The symbols move the items like this.
dn ro qm
dn va jf
dn za qb
dn ge gf
dn ki ld
dn tu zg
dn pu cn
fz ro rz
fz va ds
fz za jr
fz ge zb
fz ki jd
fz tu qp
md ro hq
md va hj
md za rf
md ge zz
md ki gd
md tu bn
md pu tl
tl ro qz
tl va dd
tl za pz
tl ge jt
tl ki ch
tl tu gh
tl pu md
hg ro mz
hg va rn
hg za gf
hg ge qb
hg ki mq
hg tu jj
hg pu ng
cg ro bs
cg va dr
cg za rj
cg ge pf
cg ki mj
cg tu dt
cg pu zr
zb ro hz
zb va hh
zb za hc
zb ge fz
zb ki hp
zb tu jb
zb pu bc
dp ro qc
dp va hf
dp za tb
dp ge mg
dp ki tz
dp tu fm
dp pu jm
tz ro pg
tz va nt
tz za jt
tz ge pz
tz ki dp
tz tu bl
tz pu bz
hj ro ld
hj va md
hj za jb
hj ge tq
hj ki qm
hj tu hc
hj pu dd
ct ro cc
ct va ql
ct za gd
ct ge jm
ct ki rf
ct tu nb
ct pu mg
qp ro mq
qp va bz
qp za tq
qp ge jb
qp ki mz
qp tu fz
qp pu nt
ld ro hj
ld va hq
ld za hd
ld ge fq
ld ki dn
ld tu fj
ld pu rp
dc ro fr
dc va jj
dc za rh
dc ge zr
dc ki zs
dc tu rn
dc pu pf
cj ro sc
cj va mg
cj za nr
cj ge hf
cj ki sj
cj tu lq
cj pu ql
qb ro ql
qb va cc
qb za dn
qb ge hg
qb ki hd
qb tu mc
qb pu sc
mz ro hg
mz va jm
mz za gp
mz ge ql
mz ki qp
mz tu jd
mz pu hf
hm ro gm
hm va gf
hm za rn
hm ge jf
hm ki gt
hm tu rh
hm pu jg
rh ro sd
rh va qt
rh za dc
rh ge bm
rh ki qj
rh tu hm
rh pu mt
rp ro dd
rp va qz
rp za mb
rp ge th
rp ki cn
rp tu dq
rp pu ld
mq ro qp
mq va fb
mq za fq
mq ge hd
mq ki hg
mq tu rz
mq pu dz
sc ro cj
sc va dt
sc za cn
sc ge ng
sc ki mb
sc tu dr
sc pu qb
ml ro fl
ml va pf
ml za zt
ml ge dr
ml ki rc
ml tu ng
ml pu jj
jr ro pp
jr va nc
jr za fz
jr ge hc
jr ki br
jr tu tq
jr pu gq
pz ro mp
pz va sj
pz za tl
pz ge tz
pz ki mg
pz tu zm
pz pu rf
fm ro pf
fm va fl
fm za hr
fm ge bs
fm ki bl
fm tu dp
fm pu fr
tt ro zg
tt va qd
tt za hp
tt ge br
tt ki hc
tt tu qm
tt pu dj
mp ro pz
mp va mb
mp za qz
mp ge pg
mp ki dt
mp tu mj
mp pu qg
zm ro mj
zm va bc
zm za gh
zm ge bl
zm ki bs
zm tu pz
zm pu hh
dg ro pc
dg va jg
dg za ng
dg ge cn
dg ki th
dg tu zt
dg pu gf
bp ro hh
bp va hz
bp za fd
bp ge zs
bp ki zr
bp tu qg
bp pu mj
hn ro zt
hn va hr
hn za fl
hn ge dj
hn ki gq
hn tu pc
hn pu br
cn ro nr
cn va gg
cn za sc
cn ge dg
cn ki rp
cn tu zn
cn pu dn
fb ro bz
fb va mq
fb za gt
fb ge qg
fb ki rn
fb tu zs
fb pu pg
bl ro lf
bl za ms
bl ge zm
bl ki fm
bl tu tz
bl pu ds
tb ro jg
tb va pc
tb za dp
tb ge ch
tb ki jt
tb tu hr
tb pu gm
jb ro hd
jb va rf
jb za hj
jb ge qp
jb ki ql
jb tu zb
jb pu sj
qj ro nc
qj va pp
qj za zs
qj ge fd
qj ki rh
qj tu gt
qj pu rg
jf ro gd
jf va dn
jf za cc
jf ge hm
jf ki hq
jf tu bm
jf pu gg
nb ro zr
nb va hp
nb za qd
nb ge fr
nb ki hh
nb tu ct
nb pu bs
mg ro dt
mg va cj
mg za ch
mg ge dp
mg ki pz
mg tu bs
mg pu ct
sd ro rh
sd va br
sd za fr
sd ge qd
sd ki nc
sd tu gm
sd pu hr
hp ro mc
hp va nb
hp za tt
hp ge jd
hp ki zb
hp tu ql
hp pu lq
dr ro lq
dr va cg
dr za zn
dr ge ml
dr ki ls
dr tu sc
dr pu mc
pp ro jr
pp va qj
pp za rz
pp ge fj
pp ki qt
pp tu fq
pp pu cl
dj ro zn
dj va sb
dj za lq
dj ge hn
dj ki bb
dj tu nr
dj pu tt
gq ro cl
gq va ms
gq ge bb
gq ki hn
gq tu rm
gq pu jr
gf ro gp
gf va hm
gf za hg
gf ge dn
gf ki fq
gf tu qt
gf pu dg
mb ro sj
mb va mp
mb za rp
mb ge dz
mb ki sc
mb tu ls
mb pu hd
zs ro ds
zs va rz
zs za qj
zs ge bp
zs ki dc
zs tu fb
zs pu lf
hc ro fj
hc va bn
hc za zb
hc ge jr
hc ki tt
hc tu hj
hc pu bb
ch ro gg
ch va nr
ch za mg
ch ge tb
ch ki tl
ch tu sb
ch pu gd
tp ro jt
tp va th
tp za pg
tp ge qz
tp ki jg
tp tu rg
tp pu gt
hd ro jb
hd va qg
hd za ld
hd ge mq
hd ki qb
hd tu hz
hd pu mb
bb ro dq
bb va gh
bb za bc
bb ge gq
bb ki dj
bb tu dd
bb pu hc
ql ro qb
ql va ct
ql za qm
ql ge mz
ql ki jb
ql tu hp
ql pu cj
jd ro jj
jd va fr
jd za br
jd ge hp
jd ki fz
jd tu mz
jd pu fl
gm ro hm
gm va gp
gm za jm
gm ge gd
gm ki zz
gm tu sd
gm pu tb
dz ro nt
dz va pg
dz za th
dz ge mb
dz ki ng
dz tu rc
dz pu mq
jt ro tp
jt va rm
jt za tz
jt ge tl
jt ki tb
jt tu ms
jt pu zz
lq ro dr
lq va bs
lq za dj
lq ge fl
lq ki bc
lq tu cj
lq pu hp
fj ro hc
fj va fd
fj za hz
fj ge pp
fj ki zg
fj tu ld
fj pu dq
qg ro rf
qg va hd
qg za hq
qg ge fb
qg ki cc
qg tu bp
qg pu mp
fq ro tq
fq va gt
fq za mq
fq ge ld
fq ki gf
fq tu pp
fq pu th
dq ro bb
dq va lc
dq za ls
dq ge cl
dq ki zn
dq tu rp
dq pu fj
ls ro bc
ls va mj
ls za dq
ls ge rc
ls ki dr
ls tu mb
ls pu hz
lc ro gh
lc va dq
lc za mj
lc ge rg
lc ki rj
lc tu qz
lc pu fd
qd ro bm
qd va tt
qd za nb
qd ge sd
qd ki bn
qd tu gd
qd pu sb
jj ro jd
jj va dc
jj za qt
jj ge mc
jj ki rz
jj tu hg
jj pu ml
gg ro ch
gg va cn
gg za dt
gg ge jg
gg ki qz
gg tu rj
gg pu jf
zr ro nb
zr va mc
zr za bm
zr ge dc
zr ki bp
zr tu cc
zr pu cg
gp ro gf
gp va gm
gp za mz
gp ge qm
gp ki tq
gp tu br
gp pu pc
th ro rm
th va tp
th za dz
th ge rp
th ki dg
th tu cl
th pu fq
lf ro bl
lf va rc
lf za rg
lf ge mj
lf ki pf
lf tu pg
lf pu zs
cl ro gq
cl va rg
cl za rc
cl ge dq
cl ki zt
cl tu th
cl pu pp
pg ro tz
pg va dz
pg za tp
pg ge mp
pg ki qc
pg tu lf
pg pu fb
gd ro jf
gd va qm
gd za ct
gd ge gm
gd ki md
gd tu qd
gd pu ch
qc ro dp
qc va ng
qc za jg
qc ge dt
qc ki pg
qc tu pf
qc pu rn
bm ro qd
bm va zg
bm za zr
bm ge rh
bm ki fd
bm tu jf
bm pu rj
pc ro dg
pc va tb
pc za hf
pc ge nr
pc ki rm
pc tu hn
pc pu gp
hh ro bp
hh va zb
hh za bn
hh ge ds
hh ki nb
hh tu rf
hh pu zm
ng ro hf
ng va qc
ng za dg
ng ge sc
ng ki dz
ng tu ml
ng pu hg
mt ro hr
mt va zt
mt za pf
mt ge rj
mt ki rg
mt tu jg
mt pu rh
qz ro tl
qz va rp
qz za mp
qz ge tp
qz ki gg
qz tu lc
qz pu hq
qt ro br
qt va rh
qt za jj
qt ge zg
qt ki pp
qt tu gf
qt pu zt
fl ro ml
fl va fm
fl za hn
fl ge lq
fl tu hf
fl pu jd
jg ro tb
jg va dg
jg za qc
jg ge gg
jg ki tp
jg tu mt
jg pu hm
bz ro fb
bz va qp
bz za zz
bz ge rf
bz ki jm
bz tu ds
bz pu tz
zn ro dj
zn va rj
zn za dr
zn ge zt
zn ki dq
zn tu cn
zn pu zg
ds ro zs
ds va fz
ds za nc
ds ge hh
ds ki fr
ds tu bz
ds pu bl
hz ro zb
hz va bp
hz za fj
hz ge rz
hz ki mc
hz tu hd
hz pu ls
jm ro rn
jm va mz
jm za gm
jm ge ct
jm ki bz
jm tu fr
jm pu dp
rf ro qg
rf va jb
rf za md
rf ge bz
rf ki ct
rf tu hh
rf pu pz
zt ro hn
zt va mt
zt za ml
zt ge zn
zt ki cl
zt tu dg
zt pu qt
dd ro rp
dd va tl
dd za sj
dd ge rm
dd ki nr
dd tu bb
dd pu hj
br ro qt
br va sd
br za jd
br ge tt
br ki jr
br tu gp
br pu hn
nt ro dz
nt va tz
nt za rm
nt ge sj
nt ki hf
nt pu qp
hq ro md
hq va ld
hq za qg
hq ge gt
hq ki jf
hq tu fd
hq pu qz
sb ro rj
sb va dj
sb za bs
sb ge hr
sb ki gh
sb tu ch
sb pu qd
tq ro fq
tq va zz
tq za qp
tq ge hj
tq ki gp
tq tu jr
tq pu rm
gt ro zz
gt va fq
gt za fb
gt ge hq
gt ki hm
gt tu qj
gt pu tp
nc ro qj
nc va jr
nc za ds
nc ge bn
nc ki sd
nc tu zz
nc pu ms
cc ro ct
cc va qb
cc za jf
cc ge rn
cc ki qg
cc tu zr
cc pu dt
bn ro fd
bn va hc
bn za hh
bn ge nc
bn ki qd
bn tu md
bn pu gh
mj ro zm
mj va ls
mj za lc
mj ge lf
mj ki cg
mj tu mp
mj pu bp
zz ro gt
zz va tq
zz za bz
zz ge md
zz ki gm
zz tu nc
zz pu jt
dt ro mg
dt va sc
dt za gg
dt ge qc
dt ki mp
dt tu cg
dt pu cc
fd ro bn
fd va fj
fd za bp
fd ge qj
fd ki bm
fd tu hq
fd pu lc
rm ro th
rm va jt
rm za nt
rm ge dd
rm ki pc
rm tu gq
rm pu tq
bs ro cg
bs va lq
bs za sb
bs ge fm
bs ki zm
bs tu mg
bs pu nb
nr ro cn
nr va ch
nr za cj
nr ge pc
nr ki dd
nr tu dj
nr pu qm
hr ro mt
hr va hn
hr za fm
hr ge sb
hr ki ms
hr tu tb
hr pu sd
qm ro dn
qm va gd
qm za ql
qm ge gp
qm ki hj
qm tu tt
qm pu nr
rn ro jm
rn va hg
rn za hm
rn ge cc
rn ki fb
rn tu dc
rn pu qc
rz ro fz
rz va zs
rz za pp
rz ge hz
rz ki jj
rz tu mq
rz pu rc
ms ro rg
ms va gq
ms za bl
ms ge gh
ms ki hr
ms tu jt
ms pu nc
zg ro tt
zg va bm
zg za mc
zg ge qt
zg ki fj
zg tu dn
zg pu zn
sj ro mb
sj va pz
sj za dd
sj ge nt
sj ki cj
sj tu bc
sj pu jb
rg ro ms
rg va cl
rg za lf
rg ge lc
rg ki mt
rg tu tp
rg pu qj
fr ro dc
fr va jd
fr za sd
fr ge nb
fr ki ds
fr tu jm
fr pu fm
rc va lf
rc za cl
rc ge ls
rc ki ml
rc tu dz
rc pu rz
gh ro lc
gh va bb
gh za zm
gh ge ms
gh ki sb
gh tu tl
gh pu bn
rj ro sb
rj va zn
rj za cg
rj ge mt
rj ki lc
rj tu gg
rj pu bm
bc ro ls
bc va zm
bc za bb
bc ki lq
bc tu sj
bc pu zb
hf ro ng
hf va dp
hf za pc
hf ge cj
hf ki nt
hf tu fl
hf pu mz
pf ro fm
pf va ml
pf za mt
pf ge cg
pf ki lf
pf tu qc
pf pu dc
mc ro hp
mc va zr
mc za zg
mc ge jj
mc ki hz
mc tu qb
mc pu dr

In the rows, zero is written as 67.

The rows follow the links: the fewer symbols apart two items are, the more alike their rows tend to be.

Each row is also shifted at random along 12 hidden directions that mean nothing.

Some items, each with a row of numbers:
hg: 89	74	57	81	60	73	89	71	70	59	75	54	65	69	62	64	64	54	69	79	48	70	61	62	63	59	84	54	73	60	71	50	74	48	49	66	57	65
rc: 66	46	64	76	57	70	75	73	47	51	58	53	50	58	49	78	57	100	88	62	60	89	77	43	74	70	76	75	84	64	58	88	80	65	63	68	84	70
bz: 81	70	77	62	62	61	67	73	63	63	85	66	50	56	62	68	62	71	70	62	63	72	62	66	68	77	54	76	58	74	60	69	75	66	76	65	79	49
qc: 86	70	78	79	63	65	69	79	54	81	66	57	50	57	62	71	49	61	88	77	55	69	74	54	64	79	73	68	69	63	61	64	81	75	56	65	57	49
gm: 77	97	59	82	71	65	87	59	75	62	73	76	68	64	80	64	85	73	54	62	76	54	54	85	66	60	56	72	49	66	69	71	48	56	73	68	58	63
hh: 67	51	72	49	61	53	61	67	73	77	69	65	54	69	73	65	57	67	70	61	63	75	61	80	69	67	64	69	64	84	61	67	85	68	80	64	71	64
qp: 53	64	71	61	52	67	78	74	44	60	81	45	59	52	58	82	45	61	86	69	48	81	63	54	60	73	71	70	69	68	72	70	80	55	60	76	70	57
nr: 58	63	60	69	54	76	73	63	87	78	68	63	60	68	59	57	57	63	67	77	69	64	73	58	41	63	71	64	85	73	80	56	73	80	63	70	57	58
dd: 73	64	75	83	57	62	63	73	77	54	58	82	59	58	54	66	59	80	56	70	74	68	77	68	74	65	57	74	82	73	72	74	62	79	76	72	71	55
rf: 49	76	67	60	81	70	58	60	67	53	79	73	86	55	75	80	61	62	66	63	81	72	59	72	67	58	53	76	59	71	70	76	60	61	76	75	84	69
gg: 69	71	70	63	65	72	70	61	79	70	55	66	80	76	71	70	72	56	70	80	66	63	74	68	55	56	77	58	64	64	64	56	60	78	68	71	53	68
gd: 58	79	77	56	65	57	57	64	80	55	97	80	77	53	62	71	63	39	60	56	81	74	59	68	58	80	53	79	55	80	75	78	76	79	83	88	50	47
dc: 79	70	93	51	73	68	53	71	59	66	62	75	79	81	72	58	65	53	81	68	58	66	71	74	67	79	66	80	63	67	63	69	75	56	70	78	82	75
br: 84	70	70	61	65	65	72	59	77	85	68	71	69	82	71	53	78	68	46	63	57	42	67	83	67	73	64	60	70	66	74	51	60	52	59	64	74	74
hq: 79	77	57	86	74	61	84	75	71	51	57	72	66	67	74	72	64	68	75	54	73	60	70	67	84	43	70	72	65	72	67	85	75	74	68	62	65	67
lq: 88	60	74	85	63	59	53	77	69	92	48	69	66	67	70	68	65	82	75	53	65	54	66	76	77	68	56	60	80	60	72	71	63	68	52	59	89	68
hp: 63	64	64	69	72	54	59	66	76	72	73	74	81	68	70	59	71	65	48	53	75	69	58	82	77	76	56	51	63	67	78	60	66	62	63	69	62	72
jf: 76	77	75	62	66	61	66	80	72	52	60	86	74	68	72	72	65	50	75	70	71	72	67	73	74	63	74	80	61	82	70	76	73	71	79	79	64	61
sb: 57	78	65	78	66	63	74	47	79	68	54	83	89	67	80	62	63	50	73	63	63	46	62	70	51	53	68	54	80	76	68	68	61	66	55	57	51	90
pc: 43	70	87	33	50	71	77	56	62	52	58	79	72	80	67	83	84	75	63	83	58	76	66	67	55	57	86	78	77	58	66	49	42	44	81	62	94	86
fl: 62	63	76	69	63	64	72	52	57	60	75	85	69	63	60	57	56	50	65	70	50	65	67	60	54	88	65	70	92	70	67	66	66	65	56	69	64	76
bm: 82	56	55	73	80	56	77	53	76	47	55	111	64	86	76	61	87	77	49	68	84	68	70	75	73	59	68	73	79	81	56	83	69	77	74	57	75	82
bs: 71	46	71	66	68	50	69	45	68	85	87	71	33	70	67	66	62	71	57	69	73	78	69	63	57	69	74	53	85	73	46	61	79	80	60	49	61	60
ml: 62	61	59	64	71	69	64	80	76	76	84	57	60	70	56	66	89	84	72	47	82	75	56	45	79	83	64	65	57	57	73	69	66	76	64	51	75	66
pf: 45	85	66	49	71	69	70	82	85	67	64	68	102	68	74	64	89	62	100	52	73	68	54	61	76	73	75	66	42	62	77	59	57	65	73	46	57	86
gt: 90	86	65	69	75	77	75	60	68	62	73	71	78	77	75	65	77	37	51	79	60	49	76	68	70	69	61	59	53	71	65	49	64	60	58	58	65	68
ld: 70	83	75	72	76	64	80	54	68	59	86	64	77	70	70	88	82	59	54	73	62	59	73	71	65	46	78	67	76	63	70	70	71	56	70	74	79	73
mz: 84	66	61	59	62	80	69	60	76	75	84	66	58	73	67	68	73	81	57	70	68	69	67	55	65	67	68	62	78	65	71	50	60	61	64	64	95	69
fz: 66	74	66	63	73	69	62	69	71	90	72	62	81	69	69	43	79	62	42	69	54	51	53	92	77	82	61	59	50	64	78	46	60	54	67	69	58	70
zg: 58	62	75	43	71	65	58	63	75	66	78	55	73	81	62	70	78	69	76	65	76	78	72	72	60	63	68	75	69	68	79	71	78	72	78	82	83	76
bl: 81	76	68	69	45	71	67	66	81	71	50	67	75	56	69	43	50	59	91	59	40	54	70	71	64	77	65	65	74	79	65	66	70	68	71	61	41	69
jb: 63	72	54	62	59	82	81	51	89	66	63	66	76	77	72	65	70	80	55	79	69	61	66	78	65	47	79	60	81	73	72	54	57	51	81	65	80	82
gh: 63	60	67	57	54	72	46	65	75	66	61	54	85	54	57	78	58	51	67	64	74	78	68	45	73	80	52	58	69	67	71	62	68	69	65	78	53	62
zb: 52	55	74	42	71	79	45	66	68	72	74	57	84	66	58	56	46	55	73	71	60	65	79	69	61	75	58	84	78	77	75	73	81	76	75	82	87	67

From each start, follow one symbol. Which item do you reach?
Answers are names.
new walk
58	64	75	53	59	66	74	69	73	67	73	73	55	65	63	60	63	69	79	73	53	66	59	66	56	72	68	79	78	73	72	61	69	75	72	60	79	62
ge cj
new walk
69	52	71	66	75	63	68	87	87	77	74	87	33	79	65	44	67	64	78	79	70	60	67	72	76	66	80	68	80	84	73	55	81	100	73	48	70	61
ki mb
new walk
58	67	44	69	68	78	83	67	81	76	69	68	56	69	74	60	55	65	73	68	64	62	63	64	61	47	76	58	82	75	76	45	78	68	44	54	70	76
pu cj
new walk
66	61	66	64	62	70	62	69	84	69	51	81	76	72	59	60	59	66	72	65	66	54	71	65	65	64	62	63	90	77	77	67	70	73	58	62	68	75
ki bb
new walk
83	77	72	75	61	58	63	52	74	60	74	55	88	67	57	83	80	70	45	61	59	73	77	70	69	63	70	53	69	58	70	68	68	56	71	90	62	77
ro hc
new walk
68	68	53	83	73	76	68	58	60	82	75	54	67	68	74	67	59	77	76	53	77	73	63	55	64	70	55	60	66	53	53	66	71	59	34	66	74	69
ro dc
new walk
66	81	78	40	47	53	81	88	90	70	61	67	55	63	68	58	75	57	90	63	59	66	51	76	64	81	72	78	47	82	79	60	67	74	92	58	47	56
ge ch
new walk
76	78	75	87	74	56	64	65	77	86	71	43	82	68	59	75	81	63	65	55	64	47	73	75	72	58	69	51	67	46	75	72	74	74	55	67	61	62
va lc
new walk
42	51	81	63	66	64	49	54	48	59	83	62	80	52	58	96	60	73	60	67	70	78	71	59	66	68	66	65	81	56	57	72	66	59	63	72	85	68
tu sj
new walk
53	77	67	75	61	62	76	52	54	59	57	57	74	59	73	77	79	79	78	59	71	54	64	69	69	56	67	70	65	58	56	89	52	57	63	52	72	77
tu jt
new walk
58	68	49	80	63	78	57	72	58	58	55	62	70	56	64	77	68	99	58	76	78	79	64	67	76	73	59	61	60	51	73	68	37	57	76	74	74	62
ki hf
new walk
71	87	67	71	66	62	98	67	69	56	67	72	52	57	79	64	71	55	83	56	51	45	62	83	72	54	69	84	58	82	66	84	69	68	61	44	68	69
ki gm
new walk
39	71	66	47	72	72	65	65	55	81	66	57	74	70	80	55	63	55	77	63	70	62	65	75	53	79	61	76	46	74	68	73	69	62	64	81	60	75
va br
new walk
62	39	71	58	68	55	66	69	70	86	78	62	45	75	63	53	73	72	60	70	64	71	72	70	77	74	81	55	81	76	63	49	82	83	73	51	68	72
ro bc
new walk
51	60	74	56	66	65	67	83	42	65	63	68	47	60	68	72	56	76	72	66	75	72	72	65	68	75	59	81	56	73	60	74	62	77	70	59	77	54
za tz
new walk
75	47	56	56	61	64	59	68	63	71	67	53	47	74	59	63	78	75	53	70	74	82	70	53	79	79	71	61	61	70	58	62	68	72	72	52	53	67
ki mt
new walk
55	58	73	50	54	55	65	74	71	59	63	49	75	61	55	94	68	57	89	57	68	88	78	37	79	58	79	58	63	67	66	74	90	66	70	59	59	69
ro gh
new walk
79	83	90	80	65	66	57	74	42	48	68	65	86	50	59	101	64	48	78	64	64	60	80	46	75	76	55	78	61	55	63	69	67	62	52	67	74	54
ge qz
new walk
89	81	74	66	61	60	65	64	85	74	71	61	67	63	74	82	68	69	67	65	70	77	59	69	68	57	61	64	60	66	71	60	68	65	76	75	79	58
ro cc
